[ 378  131  -92  108   91 -190   20  351  218    0  113  152  -80  237
   17  149  280  322  -48   60  226  -39   57   -1 -220 -173   -6  -51
  -20 -211 -193 -236 -120  134  123   60  -43   39  230  162  237  235]	W
[ 240 -193  518  188  231 -310   -2 -773  201   49 -154 -202   47  190
  -50  588 -490 -368  302  187 -128  420 -194 -246  180  391 -361  185
 -253  123  301  297 -313  527  -83 -337  169 -291 -142  -61 -544  134]	E
[ -88 -112  122  311  165  -62 -103  110   83   86 -256   63   -1  178
  316 -130  143 -177  -36 -180   -7 -113   -3  117  244 -240   11   56
  -48  -62    3   62  119 -153   31  110  -33  -48  -17    6  386  112]	S
[ 271  -66  233   63   73 -187  123  190   60  -43  435   36  119  291
  183  251  -74  576   56   16  200  239  155   21  -30  -82  -26  -39
  -37 -211 -104 -218  -16   46  -92  -47  -28   41   58  -63   -1  164]	E
[ 182  152  108  224 -104  -12  -60   71  137  116 -118   35  -45   83
  -71  179   18  268  140  323  174 -117    8 -184  -37  -54 -316  212
  143 -255 -206   73 -124   36 -115 -124 -193 -101  -75  328   98  397]	P
[ 143   78 -234  265 -130 -195   53  -16 -396  121 -297  -42  186  -83
  123  174 -136  -54  112  306   47   17  -12  148   83 -255   15   12
   29   58  248  136  -77 -127 -362  -86 -198    0   81 -248 -114    8]	X
[  49  -11 -233  207 -154  -12  -73   -5   92 -112  -88   72    2  233
  -79  144  363   84  -78 -403  -32   73  -48 -175   72 -167  -75 -104
 -127    5    0 -196   47 -143  102  273 -143  162   65 -187    6   58]	E
[   5   89    3  296  152   45   60  155  162 -131   52   96  -97  100
 -244   47 -132  272  105   82    7  -94   29  -65   74 -314   16  116
  118 -367   21  -70   76 -103   96   35  -52   63   91   35  173   94]	P
[ -15  -47  -38  237  102  -68  -98  234    3  134 -139   91   75  190
  339  -82   53    8  -34 -109    0 -165   87  114  140 -274   80   15
  -50    6  -10   87  130 -132    8  138 -115   10  -40   -9  314  173]	G
[ -12   42  -69  260   73  -77  -54  138   85   39 -269   64   49  207
  228   16  108    7  -49 -146   15 -152  -19   37   89 -188   25  -25
  -11  -47  -78  -63  142 -205  -72  156  -89   17   73   18  233  114]	E
[  59  103 -107 -105 -190 -158  100  -41 -228  -13 -214   18   94  -43
   26  227  -95  -87   33  216   82  134    6   52  -70  -18  -17   29
   46   87   76   84 -164  -43 -313 -178 -150 -115  131  -13 -126  105]	E
[   5  132 -278  117 -212  215 -165   33   94   -8   95  -71   34   32
 -117   -9  352  130   -5 -458  139   -9 -148 -242 -167 -210  -21  -19
   12  145 -205 -107    4 -157  284  260 -175  264   54 -242 -179   82]	P
[ 110  103 -137 -246 -263 -193  108  -29 -482   -6   53 -141  292  -45
   81  147  -45    2   -9  301  -73   88  -91  123 -108  -27  130 -186
  198   66   76  -11  -66   64 -196 -104  -97  -81  131 -207 -191   16]	C
[ 779 -187  135 -255 -375 -109  380  175  -39  -73  196 -386   46   90
 -234  441  -30  481 -142  328  209  359 -380 -180 -389  497 -297 -355
 -228  197 -194 -334 -130  230 -486  -70  -46 -509   14 -145 -179  254]	T
[ 143   20  299 -204 -149   89  158   41 -162  179  156   54   25  -54
 -173 -187   -9  336   15  435  -50  190  132   45  117  -83  -93   83
  -71   76  -70  -94 -128  267  354   40  -72 -105   -9  -33   91   -7]	G
[ -49   61   -9  147  103    2  -66  189  188   98 -334  132  -15  162
  219 -132  176  -24 -132  -13  -36 -155   71  113  184 -266   39   83
  -20  -19  -83  -17    6 -130  103   72  -24  -24   63  146  337  127]	T
[ 155  193  226  191   52 -180  -41 -381 -248  284  -47 -358  -37   13
 -141  247 -550 -149  450  866   37 -167 -328   10  -18  234 -224  518
  274 -300   -8  338 -146  224 -128 -343   21  -21  139  181 -379  165]	W
[ 212   -5  235  -57 -167  -73  112   82  221  -61  521  -55  170  349
 -135  222  194  575   -5 -133  207  264    7  -91 -219   64  -86 -109
  -31  -58 -227 -398 -104   58   11   36 -125  -79    5    4  134  350]	C
[  84 -162  202   -2   82 -175  -41 -389 -174   60 -374 -103 -151   22
  -32  381 -119 -414   24  422  -96   85  -90  -56   24  357 -144  -34
   99 -281  129   33 -234  302 -453 -274  -12 -290  175  300 -253  -26]	W
[ 131  194  -21 -368 -225  -52  217   62 -208 -141  283   -5  266  -59
   45   97    0  179  -18   42  -62  238   13  163 -226 -101  326 -258
  126  135  -48 -127  -79    4  -69  -55  -12  -13  164 -188 -139    1]	G
[-384 -327  476 -182 -113  214   54 -206   16   17  507 -219  -19   -1
 -291 -432  230 -142  -29 -154 -124   43  -97  -21   57   29  125   45
  -52   34  163    3 -144  157   49  -52  258 -104   42 -209   -7 -123]	X
[ -70   15  234    6 -111  150  104 -305  -90  -34  266 -179  -64  -40
 -259  -55  139  114  115   72  146   95 -136  -50  -61  112   89  144
   38   56  -52  -93 -106  -50  -21  -48  122    6  172  -88   21 -155]	T
[ -73    0   62  -48   11   74   48 -117 -258   95  567 -166   97   -8
  -89  -14   12  -26  132  -73  184  131   69  158  -44  -68  218  112
  172  116  -72  -19 -151  132  -45 -174   39  275  252 -319 -234 -134]	W
[ 126  204  190   75 -237  132  157  177   31  114  604  217   24   98
 -407  -10   46  532  303   78  372  114  147  -17   27 -239   -6  213
  -36 -170 -269 -169 -150   85  -56  -73 -361  104 -110   12  200  253]	S
[ -63    5 -109  154 -243  141  -89   20   12   -4   49  -58  -12  -44
 -242  -69  117   27  161 -204   47   44 -196 -233  -79 -187 -144   37
  -86   20    6  117  -22    3  203  273 -222   23    1 -186 -231   68]	E
[ -35  118  228  -61  153  -12    8  169  251  -81  209  195  -62  274
  139  -68  146  297  -86  162 -114 -133  102  112  104 -193   40    3
  206 -436 -134 -173   63   72   82   78   30   82   71  386  319  145]	T
[ 242  127  160  505   86  -46   89  177  118  -49  106 -113  114  263
 -379  128   51  469  113  -22  274  197  -26 -134  -80 -185 -176  205
   55 -149 -349 -172 -123  -50  111   20  -54 -107   96 -161  418  256]	Q
[-145  -42   -2  197  138  -88  -70  136  174  -15 -259  115   36  262
  216  -97  189  -51 -162 -214  -97 -103   48   51  149 -226   58  -14
   -5  -92   -8  -68  107 -198   -8  127   -7  -41   57   78  349  107]	E
[ -84  -56  109  164   61    2  -15   95  127   61 -297  138   19  143
  156 -101  144  -23  -84  -57  -80  -45   14   40  194 -175  -23   49
 -108  -29  -32   -1   73 -131   46  132  -47 -116  -55   87  348   84]	S
[ -59  105  -44  291  193  -72  139  142    5   41  111   93  126  298
   23  -72   89  475  -23  233  -38  -77  183  125  343 -320  143  133
  193 -229 -171 -205 -101  -54   37  -26   -4  108  167   44  224  -14]	T
[ 160  -69  201  -25 -288  192   88 -113  -45  173  428   35  129  -41
 -483   17  235  405  130   65  169  226    1 -167 -161  -69  -69  125
  -98  -12 -141  -75 -252  197  210  109 -214   -9    2  -89  181  105]	S
[  67   43  -46 -110 -200   27 -131 -117  105  -85  -84   46  -57   47
  -19  112  178  -87   25 -109   -6   30 -180 -203 -102    8  -83    8
    6  -71  -93   15   14   -9  129  152 -161   21   25   73  -26  127]	Q
[ -49  -36    0  292   82   -7  -63  212  115  114 -137  106   46  165
  146 -108  166   12  -86 -169   25  -66   42   74  160 -267   60   27
  -65  -12  -13  -26   65 -136   20  121 -101   26    5    9  310  117]	T
[ -93  203  417 -123 -309  140  -14 -664   50  -20   37 -287  132  -77
 -571  437  317 -216  -77 -240   45  112 -114 -177 -179  368 -243 -128
  274  105 -248 -276 -478   41  -40 -250   81   30   63  -42  -49  179]	C
[ 243   38 -258  604   48 -250   30  288  202   82 -129   25  -50  300
 -242  151   42  506  -56  199   55   78    0  -82   93 -105 -263  108
   88 -177 -137 -275    2   16  188   51 -104   64  184  198  132  265]	G
[ -88    0   21  117   62   20  -70  199  136   64 -250  166   51  131
  186 -117  232  -94 -149 -185  -47  -46   60  128   83 -265   63    0
  -46   -4  -64  -14   43 -134   62  125  -56  -39   15   84  365  144]	S
[ -75  -27  -18  184   74  -19  -67  208  115   47 -229  135   52  175
  238  -93   94  -89  -46 -164    4  -75   29   98  123 -318   77   64
  -45  -63  -19   86   60 -142    8   95  -70  -34   22  -10  293  151]	X
[ 120  168  163   89   70  -16  131  -63  104  -42  280  142   62  387
  -17  171  124  506 -114   99  -25   76  164  -61  243   48  118  -61
  163 -159 -258 -390  -73  113  143  -85   58   76   22  151   87  130]	G
[  39    9  247 -232  -77   36   79 -140 -201  135  621 -226   94   89
   30   42   69  207  133   -1  183  149  -48  127 -123   75  153   52
   88  128 -132 -114 -119   14 -113 -171   61   95   86 -256 -124  -30]	C
[  62    7    0 -132 -221  -87   82   36 -291  -93  156   30  122 -175
   70  151  -78 -129  104  -17  161  268  -20  146 -227  -98  152 -121
  -19   82  108   73    1  -36 -321  -41 -174  -23  112 -150 -187  -16]	W
[ -52  107  -99  -99 -151  -59  179   72 -258  -91   86   43  167  -99
 -196  -43  -15   24  108   -8  -20  179    2  100 -112 -129   75  -98
   55   37  -37   57  -51   18  -41  -15  -52 -100   -4 -160  -54  -35]	W
[ 139   85 -194 -281 -162  -66  208   78 -369   32  197   24  174  -82
   17  173  -96   36   61  114   91  144   20  190 -141  -66  193  -81
    1  152   93  -29  -79   61 -133 -164  -35   51  142 -279 -261  -35]	W
[-154  275  -98  234  -21  223   78  165  259   39  164  148  -49  -64
 -503 -184  194  449  -11  -98  128   42  218  -40   47 -219  -73  220
   92   25 -231 -201 -190  -67  458  -60   94  246   74   65  131    8]	W
[-132  -50  133  139  171   -3  -75   85  153   63 -190   71   -8  203
  223 -188   83  -20  -61  -19 -142 -138   62   82  178 -157  -27   10
    8  -63  -29   50  114  -44   36  126    9  -93  -76  127  287  116]	Q
[  79  263 -148  -26 -309  -81   75 -186 -178 -127 -288   43  150 -103
  -47  268  -95   11   44  192   -6  179 -134  -69  -78  -30   12  -18
   96  168   -8   13  -14 -177 -167    7 -230  -14   82   55 -116  116]	X
[ -61  -27  -64  241  106   79 -135  252  157  106  -81  146   10  133
  154 -151  203  -20  -98 -177  -54 -165   73  102  139 -361   98   79
  -29  -52    8   24  107 -149  154  184  -76  125   15   -5  333  109]	P
[ -90 -121  205  -78   77  -24  116   68   28   26  304  -63    7  142
   93 -471  254   -6 -101 -136   37  274    3  218   83  -25  283  -61
 -118  160  -30 -233  -87  163  216   12  178  -64  187 -155   39 -193]	W
[ -20   41  -53  167   51  -19  -43   81  231   62 -383  147   82  175
  120   12  198    8 -160  -70  -79 -108   -1   44   52 -183   17   24
    4  -23 -114  -60   41 -163   54  120  -38  -80   32  168  405  163]	P
[  52  173 -262 -114 -245    1  -25  -81 -321  -36 -106   22   54 -260
  -19  164  -32 -200  132  111   61   -9  -55   33 -177  -53  184  -30
  128   22   78  182  -20  -97 -142  -11 -161   97  150  -90 -136 -132]	T
[-190  -57    9   42 -212  237  -96 -265  103   44 -144 -115 -118   37
 -395 -138  315  -26  -33  -75 -150   -7 -158 -261  147 -125 -336  114
   37   41  -28  -74 -113    0  240  170 -143  -25  -10  -69  -39   67]	Q
[  58  184 -140  159   -2   75  242   34  -50  124   99   34   92  106
 -234 -140  141  249   52    6  201  128   33   98  104 -157  185  211
  -48  250 -221 -201 -139  -29  104  -82   32  175  185 -303   95 -130]	P
[-183   25    3   -5 -177  188    9 -123  -31   34  330  -79   26  -23
  -38  -59  195   15  -10 -231  190  -22  -84    3  -19  -96  293    6
  -72  246   88 -116 -127  -85  -94   43  -13  200  239 -265 -149 -158]	E
[ 116  136  -22 -234 -126  -97  139  -96 -341  -50  -38  -69  129   -2
   50  232 -220  -44   96  254    7  219   -8  106  -97  161  152  -52
   49  128   38    2  -40    5 -190 -149  -64 -174   64 -119 -183  -30]	S
[ 130  127  424 -220 -342 -150  205  -69   12 -327  652 -121  594  177
 -289  375   16  595   99 -247  -30  497 -165 -422  -97 -138  -83   84
 -124  -60 -299  -49 -335 -113   29  -97  -30  -69 -300 -440 -169  264]	T
[ 119  -41  189   83  169 -175  176  332  362 -143  250  228   -4  193
  -73  -28   98  360  -53 -198   91  478   51   32  -85  100   -4  -37
  -72 -142 -282 -212  -59  190  249  -43  162 -100   15  238  150   95]	P
[  79  103  256  177   39   90   18   52   -9  -33   -4  -28   19   37
 -146    5   -3   73  144   -4  219  118  137  -99   74 -113 -131  175
   54  -86 -123   -8 -177   -7   89 -207 -102 -142  -55  -51  208  285]	C
[ 227  -78  275 -101   17    2   83   49  213   11  218  153    7   55
  -38  130  -79  290   -2  231  -57  133   36 -170   40  174  -70   70
 -108 -114  -94  -47   14  257   92  -65   61  -67 -122  198   10   46]	P
[-144 -270  332   21   84  -85  110  -53  171  -95  330  -69  -39  277
    3 -124  267  -96 -133 -197   59  184  -52  139   40   85  240  -31
 -144  -22   26 -260  -51   26 -182  -69  258  -88  204 -136   76 -144]	C
[-129  332 -320  282   65   -2 -203  -46   77  -26 -892 -183   33   31
  116   54  287 -425 -172  -74  -87 -207   38  108  199 -189 -506  293
  406  -68 -245  217 -337 -306  117 -349  223   41   -5   37   22  351]	C
[  73   92  -77  -76 -194  -35   86   58 -326  -29  -80  -90  114 -197
  105  -29 -132 -185  102  144   37   95 -101  180 -111 -180  157 -152
   97  119   74  139   28   24 -224  -24 -131  -97  160 -172 -166  -27]	W
[  15  119 -150 -177 -211  -23  141   11 -429  156  -21 -115  123  -45
  -25    3   47   48  -47  247   71  -49   46  176  -52 -110   91 -151
  117  209   95  -82 -160   12 -214 -127 -113  -83  114 -224 -105   31]	S
[  60  209  155  -82 -233   59  138  -12  261  -61  -98  218   70   53
 -260   74  303  364  -40  117   75  210  -91 -100  -43 -107 -175  230
  123 -271 -327 -207 -239  -57  313  -66   17 -144   84  270  370  187]	X
[ 496 -290   57   -3  416 -161   38 -154 -121  451 -182 -161  -79  465
  324  129  158   68 -121  505 -175 -257  144  346  288  192   49   29
   34 -267  -11 -239 -111  297  -52 -303  392 -222  166  -12  342  -52]	S
[-146    9  145  179  -12   15  -24   94  213   15 -109  116  135  203
   50 -116  226   60 -107 -259  -89    3    1  -25  134 -290    5    6
  -72   -1  -75  -63  -27 -115  101  167 -102  -26  -47   29  351  210]	G
[ -11  -28   63 -138  -39  -79   98 -104  -57   53  161  -64   74   37
    8 -146  -23  -46   24  -40  223  279  -20   30  -77  167  184  156
 -152  247 -126 -105 -138   97  -71 -184   45   29  140 -134 -140 -146]	G
[-129  -92  147  -17  -34  112  -11 -101 -163   94  664 -109   93  -22
 -120   -2  123   63  215 -360  300   91   43   70 -132  -82  165  163
   -4  127  -91   74 -173  -24   52  -49   25  299  103 -392  -25  -48]	Q
[  50  274 -175 -170 -254  -35  216  -28 -420   46  -60  -35   77  -12
  -35  -32  -86  103  108  452   94   63  -18  219    6  -51  166    2
  158  168  -49  -30  -73  -35 -172  -81 -205  -79  157  -82  -50    6]	C
[  42 -191   26  367   82  164   -8 -257 -215  397 -323 -436 -177  -44
 -697 -328  299 -151   -4  428 -174 -134   -4 -111  318  -24 -574  450
  328 -220  112   84 -449   70  251 -460  144 -163   -6 -155  196  226]	C
[ -22 -117  206   52   21  -26  156  -60   83   71  489 -129   93  222
 -154 -184  247  192   -5 -140  101  161 -110    9   72   -3  239   11
  -85   67 -113 -389 -134  110   46  -18  108   -4  247 -283  -35 -191]	E
[ -52  -77  362   39  -21 -125 -122 -487  -69   15  187   50 -134  -53
 -176  203   10 -360   34  -28   66  145  -24 -162 -102  487 -151  -82
    4 -128  209  114 -152  296 -322 -130  -82   95 -224  316  -65   73]	G
[ 148  165 -163 -227 -194   -2  145    1 -296  -83 -152   35  158 -102
  145  105  -10  -69  -69  238  -48   82  -26  155  -83  -73  225 -188
  113   88   62  -25   14   11 -199  -20  -82  -18  192  -82 -135  -60]	T
[ 199  242 -146  -55 -179  -14  120   33 -263  -22 -119   80  172 -151
   39  169 -108  -92   90  193   77  160   -5  161  -64 -175  284  -10
   82   89   36   21  -36  -68 -185 -117 -171   47  219 -135  -67  -28]	T
[ 165  -37   16  202 -103  -45   55  328  267  189   47  204  -57   72
 -122    7  255  415 -105  232   58   12   81   13  119 -134  -75   96
   48 -190 -207 -220 -153   40  172  -38  -45  -27  152  284  229  155]	X
[-137    0   12 -198  -66   54  109    2  -85   14  447   11  203   -8
  -34  -91  237  101  -85 -311  143  176  102   80 -102   47  199  -28
   13  263 -152 -210  -61   29  127  -25  101  256  124 -260  -18 -178]	S
[  64  128   86  -91   62  -12  -68   82  144  -25   87   37   48  -26
  294  -13  239 -201  -34 -322  284   54   40  114 -132 -204  310   87
   74   25 -177  -68 -155  -89   24 -284  168  116  296  -91  139    3]	W
[  84  273 -312  305  147  219 -162 -107  154  500 -899 -451 -148 -209
 -351 -233  -32 -359 -213  392 -115  -41    6   91  323  -55 -680  390
  312  364 -107   49 -521  187  535 -294   79   12  166 -170 -199  -27]	E
[  87  120  -48 -280 -234  -52  166   84 -271  -15  143   17  215 -100
   81  204   -8   38   51   93  104  197   22  176  -93 -148   24  -61
   85  186  -52   -3 -179    4 -192 -106 -193  -28   72 -202 -167   92]	P
[-130 -203   34   44  -65  -39 -106 -114  187 -169 -102   12 -119  112
   -2  -78  166 -170  -84 -265 -217  173 -178 -214   39   58  -81  -93
  -99  -51   57  -20  150  -30  134  245  -42  -51  -32   73 -141  -25]	G
[ 174   85 -244  -25 -258  -31   41   60 -187  195 -180  -71  121 -121
  -63   62  -55 -105  -41  283  -88  148   26  228   76 -227  113   24
   48  231  157  -22 -182   76   19 -127 -124   31  287 -248 -155  -49]	G
[  58    2  -95   17  -19    2  -97  -60  153  -32 -300   27   -8  101
   21    8  269  -54 -109 -142 -152   29 -101 -199   55  -49 -105   12
  -64   31  -89  -72    5  -34  296  120   26  -39   11    0   28   32]	S
[ -95  -14   31  201  126  -35 -102  109  143   45 -162  111   39  219
  216  -68  197  -20 -135 -135  -56  -90   39   92  146 -204   43   12
    0  -62  -35  -36   81 -141   56  173  -51   -6   -4  116  366   98]	T
